Each row is followed by its class.
-197, 184, -89, 120, -164, -26, -121, 324, 313, 100, -267, 417, -94, -77, -132, -144, 35, 73, -177, 184, -196, -43, -208, -168, -420, -69, -40, -112, -96, -60, 134, -117  Q_923
165, 159, -139, 126, -66, 128, -59, 7, 42, -127, -74, 50, -5, -142, 58, 25, -207, 3, 45, -68, -212, 75, -78, -309, -86, -5, 15, -189, -120, -84, -54, -175  Q_923
-68, 199, 74, 104, -39, -101, -90, 31, 162, 318, -180, 4, -47, -104, -95, -71, -211, 56, -179, 185, -221, 50, -146, 23, -275, -2, 26, -29, 31, -171, 156, -45  Q_466
-247, 124, 54, 3, -35, -69, -21, 108, 129, 304, -203, -1, -2, -88, -129, -52, -120, -13, -270, 149, -225, 20, -158, 40, -121, -19, -36, 37, -26, -140, 146, -6  Q_921
-12, 210, -15, 0, -93, -2, 84, 57, 116, 346, -200, -70, 7, -24, -156, 18, -162, 82, -161, 190, -174, 36, -248, 120, 57, -87, -21, -77, 76, -229, 181, 50  Q_778
-190, 12, 52, 105, 25, -105, -37, 132, 157, 91, -7, 82, -76, 60, -41, -55, -37, -91, 12, 198, -117, 87, -96, -39, -271, -19, -16, -67, 52, -11, 146, -63  Q_307
311, 342, -126, -29, 232, 145, 92, -373, -70, 276, -112, -505, 97, -50, -8, 53, -19, 113, -107, 200, -24, 1, 2, -90, 224, 73, 81, 254, 202, -154, 74, -57  Q_923
-169, -107, 260, -47, 149, -91, -93, 118, 7, 62, -156, 193, -150, 130, 117, -8, -178, -117, 83, -39, 86, -230, -17, 432, -160, -38, -23, 234, 71, 117, 99, 312  Q_921
-143, -128, 329, -39, 72, -21, -136, 153, 22, 16, -56, 279, -162, 75, 196, -50, -195, -123, 110, 16, -51, -231, 80, 269, -74, -92, -33, 214, 15, 139, 92, 252  Q_921
-151, -159, 304, -180, 116, -68, 49, 44, -57, -76, -62, 57, -69, 183, 168, 64, -202, -174, 199, -91, 119, -113, 122, 479, 51, -50, -45, 175, -8, 202, -3, 332  Q_160
265, 139, 20, -217, 151, 298, 117, -40, 7, 194, -15, -27, -117, 248, -57, -207, -182, 139, -48, 126, 53, -90, -130, -186, 42, -158, -123, -313, 251, -74, 223, 80  Q_923
-121, 190, -98, 278, 91, -51, 2, -99, 81, -73, -73, 9, 183, -254, -44, 83, 134, -101, -128, 151, -152, 64, -21, -252, -250, 132, 99, 131, -44, -158, -51, 37  Q_160
33, 198, 90, -197, 93, 365, -61, 102, 53, 172, -221, 215, -103, 78, -36, -282, -197, 51, -233, 138, 38, -150, -138, -99, -197, -159, -92, -199, 186, 2, 165, 134  Q_466
-150, 154, -77, 63, 19, -127, 18, 41, 64, 183, -172, -80, 47, -57, -132, 37, -9, -12, -142, 65, -94, 32, -158, 104, -151, 55, 12, 127, 10, -134, -7, 97  Q_923
-162, 166, -100, 181, -27, -23, 17, 67, 191, 69, -131, -82, 90, 16, -57, -58, -16, -12, -102, 268, -142, 143, -185, -97, -300, 86, 97, -112, 112, -139, 204, -94  Q_96
-79, 284, -55, 129, -34, 120, -41, 112, 120, 217, -99, 46, -44, -34, -19, -182, -223, -13, -210, 494, -271, 38, -172, -96, -301, -54, 25, -122, 271, -149, 237, -89  Q_307
-154, 148, -147, 330, -130, -262, -6, -11, 294, 108, -90, 45, -8, -182, -194, 20, 110, 85, -74, 372, -200, 160, -112, -184, -312, 116, 68, 52, 9, -145, 175, -228  Q_921
235, 152, -9, -65, 83, 317, 0, -42, -18, 174, 24, 11, -122, 53, -68, -239, -15, 135, -128, 163, -55, -57, -107, -373, -145, -133, -119, -257, 177, -64, 141, 30  Q_921
219, 195, 27, -21, 62, 361, -75, 33, 23, 206, 24, 28, -180, 80, -22, -382, -168, 105, -175, 311, -243, -61, -238, -477, -151, -111, -52, -432, 335, -97, 299, 50  Q_160
73, 131, -109, 147, -146, 235, -48, 49, 18, -38, -161, -58, -29, -239, -26, -152, -134, -19, -135, -48, -256, 94, -183, -309, 2, 9, -30, -266, -39, -35, 77, -73  Q_923
23, 175, -20, -102, 86, 275, 16, -24, 91, 85, -280, 18, -31, 60, -30, -218, -210, -25, -262, 198, -136, -37, -215, -222, -112, -52, -53, -353, 142, -27, 206, 203  Q_778
108, 213, 38, -127, 67, 396, 182, -45, -170, 220, 23, -77, -5, 75, 21, -276, 14, 41, -224, 242, -106, -6, -129, -473, -274, -127, -138, -314, 256, -11, 86, 170  Q_466
146, 223, -131, 96, -143, 323, -2, 30, 32, -20, -274, -52, 83, -193, 29, -135, -139, 12, -248, 21, -259, 55, -194, -272, 168, -85, 21, -352, -10, -51, 36, -19  Q_160
180, 60, 159, -14, -41, 155, 168, -8, -107, 57, 192, -66, -59, 215, -51, -230, 3, 106, -24, 196, -33, 126, -74, -320, -171, -108, -110, -563, 197, 22, 97, 79  Q_307
-115, 121, 40, 39, 50, -155, 58, 30, 68, 245, -131, -217, 124, 12, -172, 32, -90, -45, -208, 130, -29, 166, -144, 277, 54, -43, -3, -31, 53, -134, 88, -12  Q_96
337, 112, -394, 477, -184, -104, 12, -307, 21, -553, 123, -164, 306, -318, 154, 265, 307, 142, 280, -142, 27, 248, 167, -392, 34, 208, 244, -7, -239, -165, -286, -521  Q_921
123, 111, 53, -154, 124, 342, 66, -37, -54, 118, -38, -103, -46, 49, -20, -251, -99, 19, -174, 104, -42, 5, -104, -395, -61, -28, -97, -293, 127, -66, 209, 42  Q_921
-128, -74, 179, -59, 69, -134, -23, 77, 42, -8, -180, 113, -74, 116, 119, 79, -176, -104, 172, -43, 57, -121, -10, 434, -87, -40, 8, 242, -16, 108, 73, 184  Q_921
-89, -129, 312, -87, 121, -24, -128, 134, 37, 22, -71, 200, -154, 131, 169, -16, -250, -145, 178, -20, 33, -175, 27, 375, -26, -82, 1, 140, 42, 123, 112, 207  Q_750
278, 190, 91, 71, 87, 329, -96, -58, -37, 67, 46, 8, -127, 16, 99, -246, -190, 67, -36, 126, -164, -36, -156, -410, -205, -113, 34, -329, 265, -97, 169, -15  Q_466
1, 97, -134, 128, -125, 144, 121, 21, -67, -142, -132, -90, 206, -136, 43, 80, 28, -98, -105, -180, -74, 117, -23, -82, 117, -65, -1, -87, -144, 17, -187, -40  Q_923
-154, 151, 43, 36, 86, -69, 7, 77, 43, 171, -94, -166, 70, 6, -44, 40, -70, -71, -162, 147, -181, 55, -136, 187, -125, -77, 30, 89, 68, -103, 82, 46  Q_750
222, 144, 78, -62, 104, 330, -114, -9, 18, 184, 12, 20, -163, 46, -29, -343, -184, 77, -162, 283, -143, -9, -187, -331, -88, -161, -63, -384, 285, -38, 266, -30  Q_778
-201, 136, 46, -10, 0, -50, -12, 122, 155, 346, -153, 30, -56, -27, -164, -80, -120, 6, -247, 209, -229, -9, -172, 38, -108, -48, -40, -44, 62, -135, 159, 82  Q_307
231, -1, 160, 111, 96, 332, -20, -35, -115, 36, 83, -124, -181, 138, 95, -209, -255, -40, -53, -69, -27, -12, -113, -203, 94, -176, -56, -327, 297, -55, 176, -15  Q_750
-164, 182, 569, -602, 131, 609, 66, -29, -117, 289, -30, 150, 12, -38, 242, -105, -736, -183, -259, 175, -351, -232, 213, -170, 359, -156, 68, -28, 86, -97, 86, 278  Q_921
68, 83, -45, 55, -138, 267, 20, 87, -55, -82, -163, -59, 65, -77, 78, -81, -128, -60, -94, -80, -124, 81, -125, -79, 120, -132, -36, -231, -28, 36, -13, -34  Q_921
108, 159, -121, 20, -128, 271, -18, 94, 8, -16, -284, 2, 27, -153, 42, -65, -203, -8, -112, -123, -127, 42, -204, -133, 63, -76, -24, -211, -58, -66, 46, -51  Q_307
-204, -266, -265, 304, 28, -285, -107, -275, 244, -359, 136, -105, -117, -306, -70, 195, 91, -224, 179, 18, -179, 32, 219, -99, 527, 273, 61, 348, -56, 145, -21, -12  Q_466
77, 142, -108, -58, -50, 268, 13, 48, -29, -91, -245, -20, 61, -143, 47, 38, -106, -70, -133, -123, -75, -8, -83, -80, 201, -87, -45, -42, -140, -24, -93, 54  Q_466
23, 328, -62, 158, 35, 112, -65, 6, 204, 119, -240, 122, -7, -72, -11, -114, -348, 5, -75, 423, -271, 27, -208, -194, -347, 0, 29, -99, 182, -182, 232, -24  Q_750
-236, 213, 74, 20, -52, -40, -97, 124, 137, 380, -264, 121, -102, -191, -127, -118, -203, -19, -289, 159, -254, -14, -177, 25, -309, -8, -20, 5, 24, -148, 87, 26  Q_750
-18, 164, -210, 90, -59, 360, -108, 73, 20, -36, -277, 20, 30, -183, 88, -108, -146, -84, -201, -77, -147, -77, -139, -122, 132, -59, 8, 26, 57, -44, -17, -20  Q_466
232, 119, -183, 407, -172, 213, -195, 43, 39, -249, -134, -172, -45, -290, 86, -150, -126, -8, 43, -232, -308, 152, -241, -283, -81, -7, 59, -232, -24, -70, 119, -193  Q_466
-108, -191, 275, -118, 2, -56, -49, 37, -32, -60, -32, 111, -135, 48, 137, -17, -116, -150, 143, 18, 22, -116, 105, 299, 258, -58, -116, 122, -41, 208, 61, 181  Q_307
-186, -167, 282, -159, 133, -68, -105, 121, 28, 87, -80, 326, -114, 115, 64, -27, -109, -130, 44, 51, 115, -229, 91, 366, -30, -66, -79, 252, -28, 123, 6, 290  Q_96
-67, 169, 93, -42, 147, -161, 0, -144, 125, 260, -158, -152, 89, -203, -153, 55, -121, 35, -202, 104, -134, 104, -62, -70, -96, 151, 100, -40, -93, -213, 43, 66  Q_921
252, 83, 220, -53, 129, 339, -81, -67, -47, 136, 88, -60, -205, 60, 77, -296, -186, 79, -92, 136, -124, -55, -92, -380, -70, -102, -6, -390, 274, -17, 282, 29  Q_307
160, 136, 51, -31, 38, 369, 8, -21, -34, 150, -40, 18, -94, -1, -63, -315, -55, 83, -244, 197, -64, -74, -134, -382, -15, -78, -102, -316, 227, -73, 212, 100  Q_921
153, 151, 65, 15, -15, 428, -132, 170, -28, -19, -18, 114, -185, 164, 169, -370, -156, 92, -70, 141, -77, -107, -175, -159, -459, -213, 19, -272, 351, 42, 292, -44  Q_160
89, 31, 77, 115, -264, 258, -80, 106, 18, -37, -200, 145, -71, -192, 59, -197, -164, 25, -115, -85, -134, 73, -129, -170, 40, -148, -57, -377, -70, 41, 21, -82  Q_307
187, 143, -9, 37, -88, 190, -2, 0, 55, -8, -101, -66, -25, -123, -61, -91, -174, 6, -96, -85, -208, 92, -92, -306, 200, -40, -69, -363, -120, -113, 44, -50  Q_466
78, 156, -184, 92, -18, 183, -18, 74, 58, 87, -183, 12, 16, -158, -34, 3, -31, 11, -152, -106, -83, -22, -147, -172, 32, -44, -17, -120, -30, -114, -12, 3  Q_921
-111, -95, 370, -42, 206, 22, -284, 45, 110, 84, -105, 167, -230, -42, 150, -140, -424, -207, 106, 113, -147, -134, -34, 173, 18, -13, 23, 37, 106, 132, 268, 135  Q_921
-34, 106, -157, 235, -347, -82, -50, 105, 166, 68, -68, 220, -73, -117, -138, -87, 65, 115, -44, 170, -96, 102, -131, -151, -261, -42, -14, 12, 29, -95, 116, -286  Q_160
276, 119, -160, 106, -135, 167, 109, -115, 50, 62, -205, -144, -12, -209, -186, -33, -111, 38, -156, 3, -126, 138, -210, -311, 401, -12, -94, -367, -69, -154, 111, -49  Q_307
132, 143, 85, -111, 4, 356, 135, 2, -110, 255, 27, 82, -171, 85, -44, -325, -9, 90, -222, 241, -103, -82, -129, -478, -317, -126, -150, -308, 244, -28, 200, 132  Q_160
179, 167, 83, -17, 24, 396, -116, 7, -32, 149, -67, 126, -139, -45, 4, -337, -281, 30, -195, 187, -160, -39, -183, -403, -146, -130, -62, -357, 244, -53, 170, 38  Q_921
95, 118, -97, 145, -88, 274, -14, 42, -8, -82, -194, -95, 39, -141, 111, -50, -174, -59, -119, -34, -179, 48, -132, -113, 50, -42, 47, -156, 7, -64, 61, 0  Q_778
-24, -128, 330, -127, 149, 1, -54, 142, 6, 65, -81, 99, -153, 248, 207, -8, -287, -141, 194, -36, 42, -175, 0, 453, 7, -137, -14, 68, 77, 133, 149, 254  Q_750
-99, -40, -133, 261, -250, 1, 20, 96, 34, -80, -130, -76, -31, -185, -94, -21, -43, -90, -118, -208, -181, 127, -128, -76, 96, 24, -107, -146, -129, -20, 48, -80  Q_96
-25, 233, -147, 398, -167, -275, 18, 23, 243, 150, 106, 62, -61, -126, -169, 62, 270, 190, -79, 366, -289, 90, -89, -327, -428, 52, 95, -42, 64, -202, 124, -185  Q_160
-135, 110, 14, 282, -78, -98, -115, 86, 145, 44, -18, 123, -11, -67, -41, -114, -36, -38, -66, 315, -199, 70, -131, -86, -304, 0, 43, -37, 156, -25, 166, -64  Q_466
110, 187, -122, 254, -45, 25, 50, -31, 96, 138, -43, 24, -46, -44, -24, -82, 1, 58, 48, 268, -135, 91, -112, -253, -513, 50, 65, -20, 108, -177, 100, -78  Q_160
-98, 125, -91, -183, 273, 312, 62, 51, -37, 336, -130, -237, -160, 226, -78, -285, -215, -168, -402, 280, -222, -44, -338, -298, -194, 45, -33, -449, 350, -85, 183, 353  Q_750
